Below are the code and all the weights of a small trained network. Each question names an input and a target symbol and asks about switching units off, where a switched-off unit gives its printed mean instead of its output.

import numpy as np


def w(rows, s, z=0):
    codes = np.array(rows[::2]) - 128.0
    scale = np.full(codes.shape[1], s)
    scale[-1] = z or s
    return codes * scale


def softmax(a):
    e = np.exp(a - a.max(-1, keepdims=True))
    return e / e.sum(-1, keepdims=True)


def log_softmax(a):
    a = a - a.max(-1, keepdims=True)
    return a - np.log(np.exp(a).sum(-1, keepdims=True))


def net(x, mask):
    ids = ['αβγδεζημξπτφψ'.index(c) for c in x.split()]
    T = len(ids)
    res = E[ids] + P[:T]
    u = 0
    for l in range(2):
        r = res
        for j in range(3):
            rows = slice(3 * j, 3 * j + 3)
            q, k, v = (r @ M[l][rows].T for M in (Q, K, V))
            z = softmax(np.where(np.tri(T) > 0, q @ k.T / 3**0.5, -1e9)) @ v
            o = O[l][rows]
            res = res + np.where(mask[u + j], z, o[:, -1]) @ o[:, :-1]
        u += 3
    return log_softmax(res[-1] @ U[:, :-1].T + U[:, -1])


Q, K, V, O = {}, {}, {}, {}
E = w([
[132,134,134],'α',
[149,139,132],'β',
[118,135,121],'γ',
[141,132,123],'δ',
[88,117,152],'ε',
[255,169,83],'ζ',
[62,112,150],'η',
[130,202,154],'μ',
[138,107,118],'ξ',
[102,120,130],'π',
[28,158,79],'τ',
[238,180,191],'φ',
[150,129,200],'ψ',
],0.017)
P = w([
[127,105,145],'0',
[77,203,167],'1',
[123,74,57],'2',
[145,84,208],'3',
[92,240,122],'4',
[116,73,33],'5',
[178,74,219],'6',
[55,247,119],'7',
[125,71,11],'8',
[167,54,245],'9',
[39,235,90],'10',
],0.014)
Q[0] = w([
[134,47,139],'L0H0',
[167,180,254],'L0H0',
[130,105,161],'L0H0',
[74,58,185],'L0H1',
[149,77,204],'L0H1',
[88,221,142],'L0H1',
[67,158,138],'L0H2',
[195,192,24],'L0H2',
[42,205,133],'L0H2',
],0.0095)
K[0] = w([
[146,132,110],'L0H0',
[131,55,195],'L0H0',
[137,17,1],'L0H0',
[130,149,207],'L0H1',
[118,157,149],'L0H1',
[108,41,71],'L0H1',
[101,149,76],'L0H2',
[196,224,72],'L0H2',
[25,233,100],'L0H2',
],0.0098)
V[0] = w([
[140,99,96],'L0H0',
[136,155,91],'L0H0',
[136,130,71],'L0H0',
[138,76,44],'L0H1',
[117,153,110],'L0H1',
[47,101,81],'L0H1',
[130,135,9],'L0H2',
[89,66,153],'L0H2',
[111,144,109],'L0H2',
],0.014)
O[0] = w([
[171,66,255,74],'L0H0',
[175,105,87,105],'L0H0',
[86,89,204,69],'L0H0',
[60,79,191,110],'L0H1',
[127,179,120,130],'L0H1',
[114,99,160,118],'L0H1',
[116,80,176,5],'L0H2',
[206,129,170,84],'L0H2',
[116,162,123,128],'L0H2',
],0.0086,0.0033)
Q[1] = w([
[105,153,170],'L1H0',
[98,147,130],'L1H0',
[157,220,136],'L1H0',
[162,125,105],'L1H1',
[153,88,155],'L1H1',
[115,130,97],'L1H1',
[89,127,196],'L1H2',
[108,110,2],'L1H2',
[100,132,129],'L1H2',
],0.014)
K[1] = w([
[235,124,228],'L1H0',
[94,154,96],'L1H0',
[156,169,168],'L1H0',
[147,57,19],'L1H1',
[66,90,47],'L1H1',
[254,37,57],'L1H1',
[184,120,86],'L1H2',
[122,135,97],'L1H2',
[141,83,195],'L1H2',
],0.0067)
V[1] = w([
[116,184,48],'L1H0',
[189,98,114],'L1H0',
[144,160,152],'L1H0',
[177,114,141],'L1H1',
[169,104,139],'L1H1',
[162,117,93],'L1H1',
[152,162,80],'L1H2',
[190,205,246],'L1H2',
[133,110,78],'L1H2',
],0.011)
O[1] = w([
[69,127,120,254],'L1H0',
[247,92,47,143],'L1H0',
[124,232,108,150],'L1H0',
[254,153,136,146],'L1H1',
[239,53,115,133],'L1H1',
[134,96,224,187],'L1H1',
[158,152,103,202],'L1H2',
[244,231,71,122],'L1H2',
[189,49,230,146],'L1H2',
],0.006,0.0057)
U = w([
[195,77,252,168],'α',
[62,200,83,145],'β',
[82,136,200,254],'γ',
[157,117,252,237],'δ',
[79,69,161,85],'ε',
[127,125,114,13],'ζ',
[187,59,94,66],'η',
[127,31,117,103],'μ',
[123,120,118,45],'ξ',
[177,160,127,55],'π',
[137,121,58,131],'τ',
[170,149,124,50],'φ',
[79,166,127,202],'ψ',
],0.012,0.0064)

Each question gives the input, a string of symbols that net reads in full, and the target symbol t.
The units are the heads (3 rows each of Q, K, V and O). Each row of codes is followed by its name. A weight is (code - 128) times the scale printed after its matrix; where a second scale follows, it is the last column's (O and U).
mask holds one flag per head, layer by layer. A switched-off head (its flag False) gives its mean, the last column of its rows in O, instead of its output. The means were averaged over made-up inputs and are rounded, as every weight is.
A unit's drop is (log p(t) with every unit on - log p(t) with that unit switched off) / (log p(t) with every unit on - log p(t) with every unit switched off).
The circuit of an input: a set's keep is (log p(t) with only the set's units on - log p(t) with every unit switched off) / (log p(t) with every unit on - log p(t) with every unit switched off). Starting from all 6 units, units are removed one at a time, each time the one whose removal leaves the highest keep (on an exact tie, the one counted first), for as long as the keep stays at least 0.8.
units of the circuit, in order: the units of the circuit, biggest drop first
most important unit: the unit with the biggest drop
heads that matter: for each layer, one digit per head in row order, 1 if its drop is at least 0.15 and else 0, layers parted by /
drop when u is switched off: that unit's drop, to one decimal
input φ γ τ φ ε δ φ ψ, target β: units of the circuit, in order	(L1H1 L0H1 L1H2)
input τ μ π, target β: units of the circuit, in order	(L0H0 L1H1)
input φ β ξ ξ ξ φ η ζ η, target μ: most important unit	L1H2
input γ α α ε ξ π ζ ξ ζ, target μ: units of the circuit, in order	(L0H1 L0H2 L1H2)
input ξ ξ π ξ π ξ ξ τ ξ, target ε: units of the circuit, in order	(L1H0 L1H2 L0H0)
input ξ ξ δ ξ π ξ τ ε ξ π π, target γ: heads that matter	010 / 000
input ζ μ ξ ζ π ε η η π τ π, target γ: heads that matter	010 / 001
input ε ψ π ξ η ε ξ τ β, target ε: heads that matter	100 / 101
input ζ δ ξ π π β, target μ: units of the circuit, in order	(L0H2 L1H2)
input π α δ ξ ζ γ, target μ: units of the circuit, in order	(L0H2 L0H0 L1H2)
input ε τ φ ε τ η, target ε: units of the circuit, in order	(L1H2 L1H0)
input ξ φ α η, target π: units of the circuit, in order	(L0H1 L0H2)
input μ ζ ξ ξ β γ, target μ: units of the circuit, in order	(L1H2 L0H2 L0H0)
input ψ ζ ζ, target μ: heads that matter	001 / 000
input ξ ξ π ξ μ ξ, target β: heads that matter	111 / 101
input ε τ ξ ξ ξ η, target ε: units of the circuit, in order	(L1H2)
input ξ ζ ξ ξ ζ ε β η α, target μ: units of the circuit, in order	(L0H2 L1H2 L0H0)
input ε η φ ξ ξ τ ξ ζ ε, target μ: units of the circuit, in order	(L1H2 L0H0)
input π μ π, target β: heads that matter	110 / 100
input ε ξ π ξ ξ γ φ μ ξ, target β: most important unit	L0H2
input ξ ξ α φ ε α φ, target π: heads that matter	000 / 000
input ε τ γ τ φ, target β: heads that matter	001 / 010
input ψ ζ ξ η ξ π, target μ: drop when L0H1 is switched off	0.0
input ξ ζ ξ π ε ξ ξ π π, target μ: drop when L1H0 is switched off	0.2
